(in the rows, 128 means zero)
Here are made-up nodes, facts about them, and rows of numbers that follow some of those facts. Name the node behind each unnamed row.

Some nodes and their rows:
drefis: [ 75 140 126  99 118 130  82 124 125  99 134 135 185 137 152 193 115 112
 130 180 103 124 101 111 164 158 155]
kuvestel: [131 174 117 131  83 115 115  93 112 127 138 116 147 167 145 163 157  97
 142 138 127 151 122 126 129 128 114]
brikle: [101 161 120 110 100 120 127 110 137 113 150 102 132 165 126 124 104 115
 120 124 154 139  99 121 126 131 104]
drubril: [ 96 168 117 110  94 119 120 109 131 117 158  95 137 166 135 116 107 114
 125 123 147 148 104 126 138 128  95]
klostamik: [129 104 186  61  86 134 120  65 107 108 102 166 184 158  81 145 150  97
 180 153  69  23 110 173  82 103 196]
skiko: [142  66 171  87 130 136 141 102 111 128  99 169 152 122  90 119 148 119
 154 135  80  30 130 170 102 109 190]
zibrir: [127  82 106 148 205 113 134 174 133 131 136 109  86 111 119 107  95 149
  91 125 147 131 115 106 157 172 104]
klizefluk: [111 150 104  97 105 128 139 104 109 126 127 109 168 142 135 129 139 123
 141  94 119 134 177 124 100  96 108]
stagor: [149  92 159 157 175 145 160 157 122 149  98 167  58 131  69 103 140 179
 122 111 132 104  89 151 146 154 148]
tadrikem: [129 135 116 110 100 125 126  98 124 118 121 108 166 144 123 131 133 119
 143 108 128 128 157 116 102 111 122]
vaplan: [123 118 124 127 147 117 125 135 125 133 155 117 113 124 141  84 104 128
 107 109 141 121 125 130 122 136 110]
pludrer: [ 87 116 162  96 113 136  72  94 116 112 146 154 205 152 141 143 113 107
 138 151  91  69 118 143 107 128 158]
zivi: [123 129 144 133 128 136 116 126 124 148 126 118 117  93 136 126 134 127
 119 123 114 139 144 131 138 129 140]
brevir: [142 107 114 122 139 122 144 132 117 129 120 126 131 106 137 133 145 132
 127 113 125 129 175 121 100 102 126]
tostil: [119 119 125 138 125 124 118 124 141 133 145 128 119 104 153 116 105 120
 113 143 133 141 109 131 152 136 127]
drupla: [168  88 151 118 155 106 136 134 132 195 105  84  47  30 117  96 111 109
 113 137 120 147 147 152 172 151 162]
gasodi: [140 109 146 175 181 152 178 165 131 150  89 179  40 150  67  95 149 188
 128 111 143 115  77 153 160 155 131]
vidar: [113 142 139  75  86 122 145 100 114 129  99 103 145 123 106 150 150 100
 155 134 100 123 149 142 128 104 156]
dridrogrom: [115 140 114 132 151 138 129 145 123 131 128 131 121 144 128 120 128 158
 120 106 139 134 131 127 135 141 112]
dralir: [ 86 131 116  93 104 124 103 122 137  86 114 131 200 132 142 222 108 102
 148 209  94 129 104 103 186 167 159]

Facts:
drireva: ξ 559
raplor: γ drupla; ξ 85
doster: γ vatedum, pegrudal; ξ 559
flufe: ξ 72
klaples: γ tostil, ludrom, dotir, niruk; ξ 85
grupu: γ vaplan, steflezek; ξ 559
ludrom: γ steflezek; ξ 293
babri: γ klaples; ξ 293
gafum: γ skodro; ξ 559
tritril: γ gezo, niruk, buflo; ξ 559
klavuk: γ desuk, gegu; ξ 293
keru: γ driflin; ξ 85
plukem: ξ 399
dotir: γ niruk; ξ 293
rosar: γ mogi, nolek; ξ 85
skodro: γ bepu, brobir; ξ 85
klego: γ luri; ξ 559
ribrok: γ drireva; ξ 85
flamek: ξ 293
steflezek: γ trelol; ξ 85
klizefluk: γ bezelor, pletar; ξ 293
kuvestel: γ bevetra; ξ 72
fisu: γ kila; ξ 857
siflur: γ bevetra, brevir; ξ 559
pireskal: γ raplor; ξ 399
gasodi: ξ 85
tritrim: γ pavam; ξ 85
grosul: γ buflo; ξ 857
stustor: γ bevetra; ξ 857
mebur: ξ 559
gapa: γ zakim; ξ 85
veran: γ tagrus; ξ 85
vidar: γ vonelek, trunel; ξ 293
pludrer: γ pemum, dotir; ξ 85
bepu: ξ 85
doplo: ξ 559
drubril: γ grafek; ξ 559
fazek: γ bepu, klokli; ξ 85
klokli: ξ 85
toflitris: γ kloklo, flufe; ξ 559
vonelek: γ vatedum, driflin; ξ 293
trelol: ξ 293
debrusol: ξ 857
geras: γ midul; ξ 900
baklal: γ grupu; ξ 399
luri: γ zivi; ξ 900
trodro: γ doster; ξ 399
klodin: γ bevetra, gabre; ξ 559
brikle: γ ziros, buflo; ξ 559
geplas: ξ 72
bevetra: γ geplas, grafek; ξ 85
gegu: γ gasodi, stagor, sasi; ξ 85
klatri: γ bulaklas, flagiklun, geplas; ξ 85
trites: γ vatedum; ξ 559
midul: γ driflin; ξ 85
driflin: ξ 72
stagor: ξ 85
kila: γ stebol; ξ 559
pletar: γ geras, brevir; ξ 85
flagiklun: γ desuk; ξ 399
kapuple: γ buflo, mibok; ξ 559
girisin: γ doplo, plukem, pegrudal; ξ 85
kubrar: γ grafek, mibok; ξ 72
bibu: γ vatedum, zibrir, drupos, klisek; ξ 399
mibok: ξ 293
bezelor: γ trelol; ξ 72
vufli: ξ 857
pubuk: γ brevir, skogal; ξ 900
plegri: γ geplas; ξ 857
pemum: γ vufli; ξ 857
tadrikem: γ siflur, vaplan; ξ 857
brobir: γ brevir; ξ 85
trugrer: γ sezik; ξ 559
pavam: γ stagor, steflezek; ξ 559
bruflige: γ mibok; ξ 559
sezik: γ flufe; ξ 293
sovek: γ trites, sezik; ξ 857
skura: γ mebur, pegrudal; ξ 85
sasi: γ tagrus; ξ 85
zifo: γ momos; ξ 559
niruk: γ brevir; ξ 293
kulasen: γ tostil; ξ 857
bulaklas: γ doplo, ragim, sasi; ξ 900
ritru: γ veran, dridrogrom, sodri; ξ 85
dridrogrom: γ ziros; ξ 85
gabre: γ luri, vonelek; ξ 85
vaplan: γ flufe, trelol; ξ 559
miplefu: γ veran, grafek, bezelor; ξ 293
drilis: γ siflur, klokli, debrusol; ξ 559
gade: γ steflezek, sezik; ξ 399
grafek: γ trelol; ξ 857
mogi: γ fekluk, ludrom; ξ 85
fadimo: γ sezik; ξ 85
drefis: γ flamek, nolek, klaples; ξ 85
tagrus: ξ 72
natonil: γ skeskel, leska; ξ 85
fekluk: ξ 85
natru: γ bevetra, driflin; ξ 559
zakim: γ klego, veran, doplo; ξ 293
desuk: γ debugak, buflo; ξ 559
ganas: γ trugrer, vufli; ξ 857
kloklo: γ pletar; ξ 85
skiko: γ leska, ganas; ξ 293
pivol: γ livugrus; ξ 85
klade: ξ 559
ziros: γ fekluk, grafek, trelol; ξ 85
brevir: γ fekluk, trelol; ξ 293
ragim: γ bevetra, buflo; ξ 900
vaplor: ξ 559
leska: γ vaplor, debrusol; ξ 559
klisek: γ grupu, sodri; ξ 85
zefle: γ klego; ξ 857
trupir: γ drupla; ξ 559
tostil: γ bevetra, pegrudal; ξ 559
pegrudal: ξ 399
zivi: γ drupla, tostil, vatedum, brevir; ξ 85
rori: γ raplor; ξ 85
zibrir: ξ 559
nolek: ξ 293
bugik: γ skodro, grosul; ξ 85
gezo: ξ 857
drupos: γ rosar; ξ 85
sodri: ξ 85
zolasul: γ driflin, brodifo; ξ 559
skogal: ξ 293
momos: γ ludrom, ziros, zibrir, ribrok; ξ 85
skeskel: γ stagor; ξ 85
brodifo: γ bevetra, ludrom; ξ 85
vatedum: γ grafek, steflezek; ξ 559
trunel: γ leska, raplor, steflezek; ξ 399
fover: γ buflo; ξ 559
livugrus: γ ludrom, drireva; ξ 72
dralir: γ fisu, nolek; ξ 857
debugak: γ klade, mibok, sodri; ξ 399
klostamik: γ skiko; ξ 293
flaklis: γ gezo, trelol; ξ 85
buflo: γ vatedum, steflezek; ξ 293
flutozom: γ skodro, mebur; ξ 85
stebol: γ vonelek, vatedum; ξ 900
numum: γ fekluk; ξ 559
drupla: ξ 559

Rows to name:
No name comes twice in this set of rows, the named rows included.
[132 106 111 105 149 124 151 150 104 106 103 114 136 140 108 154 145 132
 137 126 114 123 144 103 127 131 130]  ludrom
[111 162 112 101  94 136 159 114 110 113 121 128 155 162 119 136 150 129
 148 110 123 143 149 132 128 111 124]  miplefu
[171  94 107 168 179 119 119 143 107 157 141 135 105  95 157 109 143 133
 106 110 113 149 172 121 146 161 113]  driflin
[142  90 175 113 125 118 126 115 134 142 126 127  92 113  98 101 111 107
 127 138 126  77  91 156 121 134 162]  leska
[ 89 191 111 123 100 123 142 118 132 114 141 107 121 207  98 111 120 134
 127 113 168 142  71 125 129 131  87]  bruflige
[115 161 111 111  89 133 131 101 125 117 126 121 171 155 123 146 127 120
 149 124 137 150 145 120 130 114 126]  stustor
[135 133 160 120  81 118 116  94 157 121 142 113 125 127 130 132 105  96
 119 148 162 116 104 120  86  96 135]  drilis
[ 94 176 138 148  73 149 121 112 148 123 142 172 152 126 172 143 141 127
 141 142 129 171 121 142 143 112 134]  girisin
[105 174 158 107  98 141 141 101 121 115 103 124 114 194  53 145 147 131
 161 130 135 113  78 148 124 130 136]  tritrim
[157 113 119 147 114 136 141 134 153 109 114 144 129 137 126 144 130 141
 131 135 157 134 132 105  84 101 121]  grosul
[151  80 109 135 180 131 161 160 109 130 112 145 103 101 125 111 147 153
 127 105 118 123 169 128 128 120 123]  trelol

Now the same nodes, written a new way:
Named rows:
stebol: [116 105 134 134  78 138  79 109 149 141 127 114 138  87 143 144 151 106
 123 102 150 107 145 136 140 102 177 119 119 112 138 139  77 136 162  99
 153 142 130 130 120 175 108 145 150 143 204 111 150]
zifo: [165 142 125 123 132 131 124 126 139 144 144 140 121 121 129 139  90 115
  97 112 142 177 136 124 131 147 123 134 110 113 123 133 128 169 120 136
 147 145 103 130 106 111 177 111 134 111 114 117 125]
skeskel: [111 123 115 129 150 117 139 124 124 114 127 137 131 140 122 130 132 132
 146 128 112 107 133 139 130 111 115 143 149 123 136 113 125 114 134 154
 120 128 137 121 128 123 112 155 120 126 134 140 134]
ragim: [187  99 141 122  94  84 163 135 141 133 148 131 158 112  84 171 172 156
 128 167 188 159 128 112 135 150 134 182 139 134 121 136 164  92 164  80
 110 119 145 134 123 126 123  84 161 199 107 151 150]
kloklo: [104 138 116 137 131 135 136 131 131 125 129 125 121 141 120 132 136 138
 128 125  92 115 135 132 153 126 140 152 140 145 128 126 119 115 124 146
 124 119 141 110 143 127 106 144 130 126 140 139 127]
skodro: [ 96 141 117 135 130 133 141 132 128 119 129 122 127 143 118 131 134 136
 133 122  96 115 131 127 151 124 140 156 143 140 129 125 120 117 125 146
 122 116 139 110 144 129 109 143 129 128 137 137 124]
kuvestel: [196 131 138 129  99  71 201 143 109 173 102 121 146 130 111 161  74 149
 122 159 121 134 132 155 129 143 103 150 118 173 116 144 150 102 191 104
 129 168 141 143 118 105 117 123 136 142  97 129 155]
brobir: [ 93 151 107 154 102 141 164 125 139 110 194  92  96 154 122 137 129 132
 119 154  73 124  98 116 156 179 146 158 114 187 137 103 102 118 128 102
 140 105 164  99 173 151 100 159 128 120 146 105 149]
momos: [121 122 118 132 147 117 142 128 129 119 121 142 125 139 119 133 140 144
 139 133 110 111 133 141 141 120 121 146 146 130 128 122 131 108 128 150
 121 123 141 119 130 120 107 146 121 129 128 144 134]
gezo: [112 134 135 123 115 131 120 130  96 111  98 101 165 139 138 104 100 118
 157 137 131 125 121 106  85 113 114 102 117 140 127 121 143 102 105 106
 107 109 133 147 147 133 137 120 110 111 126 122 101]
flagiklun: [ 95 120 125 123 138 134 128 144 124 117 139 125 129 130 121 123 182 139
 135 128 124 109 126 127 145 115 154 147 151 115 130 127 140 122 118 142
 118 111 145 112 138 125 101 102 147 145 132 147 120]
pludrer: [109 132 116 132 137 125 139 130 125 120 126 126 125 140 117 136 136 138
 138 125 103 115 134 137 148 118 131 152 144 133 129 124 126 116 130 150
 120 121 139 117 135 129 110 145 128 129 135 140 128]
klokli: [ 77 150 131 124 138 118 137 119 107 109 117 117 139 135 108 133 120 121
 145 128 117 112 118 123 109 101  98 137 153 133 132 120 128 113 132 160
  97 128 134 142 142 141 129 150 110 139 123 128 127]
drupla: [132 161 127 119 127 128 123 111 117 126 155 118 131 124 120 138  72  92
 110 118 144 179 115 104  98 137  99 117 112 118 130 122 121 169 129 140
 127 147 102 150 118 128 198 124 119 113 118  96 129]
flutozom: [101 137 121 132 132 126 136 129 125 123 124 126 127 135 113 135 136 135
 135 121 103 112 135 134 145 116 130 151 149 134 129 124 124 114 129 149
 118 122 136 115 137 129 110 141 129 131 140 141 125]
fisu: [141 116 123 127 111 140 118 141 119 127  90 116 157 140 151 105 110 133
 149 126 118 124 142 123 122 121 153 117 107 142 123 128 136 106 111 102
 134 106 130 121 136 118 119 113 126 104 140 130 107]
fadimo: [116 121 110 132 159 132 133 133 129 123  98 156 121 146 132 125 137 145
 135 111  97 104 154 148 159 105 139 147 151 120 130 121 125 120 123 173
 129 122 130 109 120 104 106 148 128 125 134 153 124]
nolek: [ 81 134 135 119 133 155 126 127 104  98 116 117 130 139 133 102 163 113
 152 134 148 111 110 103 103 108 130  90 132 138 139 111 139 139 135 125
 103 102 119 150 137 135 128 113 129 154 105 122 122]
trelol: [ 89 126 168 138 141 143  91 125 128 113 108 143  83 124 145  77 170 131
 122 157 145  91  86 113  94 135 109  68 122 129 135 139 142 129  87 117
 101 113 125 153 149 149 121 134 103 152  93 128 114]
natru: [194 142 151 122  74 102 159 144 123 184 100 121 131 104 125 154  80 123
  87 127 148 165 142 152 131 141 133 131 101 149 115 159 127 167 199 110
 143 182 105 153 100 114 153  88 147 142  99 109 155]

Name these rows:
No name comes twice in this set of rows, the named rows included.
[163 143 133 118 125 130 112 126 142 147 152 132 127 115 116 143  98 116
  99 110 151 187 131 114 125 147 115 141 120 107 117 147 131 163 111 124
 136 139 100 130 111 118 183 100 134 119 118 124 116]  bruflige
[157 148 124 124 121 146 112 130 146 158 136 136 121 122 134 138  89 112
  92  97 127 174 147 126 145 142 149 138 109 119 122 144 119 178 125 138
 151 143  98 124 108 111 175 107 142 107 124 118 119]  klego
[192 107 139 128  77  89 188 156 100 146  71 115 164 139 139 124 100 154
 143 173 140 120 137 147 112 143 131 117 100 184 119 134 159  88 185  70
 128 137 144 145 128 103  95  90 137 140  92 125 147]  stustor
[114 121 117 128 129 166 137 137 130 100 156 120 116 151 141 110 185 132
 144 134 132 120 116 108 139 143 165 109 119 148 134 103 130 132 130  96
 136  84 135 113 140 126 108 108 147 142 119 126 128]  dotir
[ 95 135 111 147  99 175 153 132 141  93 209  92  88 160 143 111 171 128
 130 158 110 129  87  94 147 189 179 116  95 187 141  91 114 135 133  65
 148  73 152 103 169 144 100 121 149 133 125  98 143]  niruk
[202  76 139 129 130 109  83 100 172 154 170 149 121  71 151 147 122 111
 109 121 181 139 130 167 102 142  91  83 102  61 126 141  89 147 145  93
 182 191 116 134  82 159 142 158 115  97 172 100 160]  vatedum
[115 134 128 139 107 139 115 123 136 130 113 137 119 129 129 131 132 125
 114 121 130 123 140 119 154 123 175 141 124 136 139 130 118 138 132 139
 129 113 127 129 131 131 134 126 145 152 142 130 139]  geras
[146 112 123 133 116 132 131 136 118 126  98 123 148 144 151 104 106 137
 147 141 119 117 136 128 114 131 143 107 107 146 126 121 138  99 110  97
 136 109 140 124 137 115 113 120 121 103 135 127 116]  tadrikem
[201 134 138 124 100  96 169 136 127 166 125 134 127 119 123 153  83 129
  95 142 152 172 133 147 128 157 119 133 104 144 119 144 137 158 180 112
 143 170 111 147 101 102 163  91 144 139  88 113 156]  klodin
[ 94 107 128 127 120 132 114 132 126 118 141 109 132 112 138 125 180 124
 142 124 133  88 124 146 136 104 150 119 142 109 136 126 111 125 146 130
 134 134 148 119 132 151  87 125 141 137 159 122 141]  bibu
[107 123 130 122 127 168 117 142 127 119 101 135 116 138 141 103 179 134
 138 115 130 111 137 119 146 112 171 108 132 141 130 129 135 142 128 123
 124  97 115 124 129 118 108  99 151 147 114 143 115]  zakim
[113 112 121 123 140 165 124 138 127 112 116 142 119 142 149 103 178 130
 149 122 133 107 134 121 140 117 164 102 127 132 135 113 132 140 134 120
 132  97 121 124 123 113 106 109 144 143 117 138 123]  skiko
[122 122 167 155 144 108  92 128 156 151  99 160  75 112 128 104 146 165
  88 158 101  91 106 146 132 151 101 126 139 125 121 169 136  99  67 133
 111 135 144 126 153 152  95 158  95 141 116 153 116]  ziros
[164 148 138 121  96 132 113 133 133 169 114 124 128 106 133 142  82 107
  90 101 135 166 144 138 135 129 141 126 107 130 119 157 114 176 157 129
 146 165  97 139 107 123 165 101 142 119 128 110 131]  zolasul
[119 125 102 136 140 119 165 127 128 112 155 130 123 154 121 138 133 142
 142 140 101 112 126 136 148 137 133 153 136 145 135 102 125 109 148 140
 133 118 149 112 136 117 106 149 126 124 133 130 150]  klaples

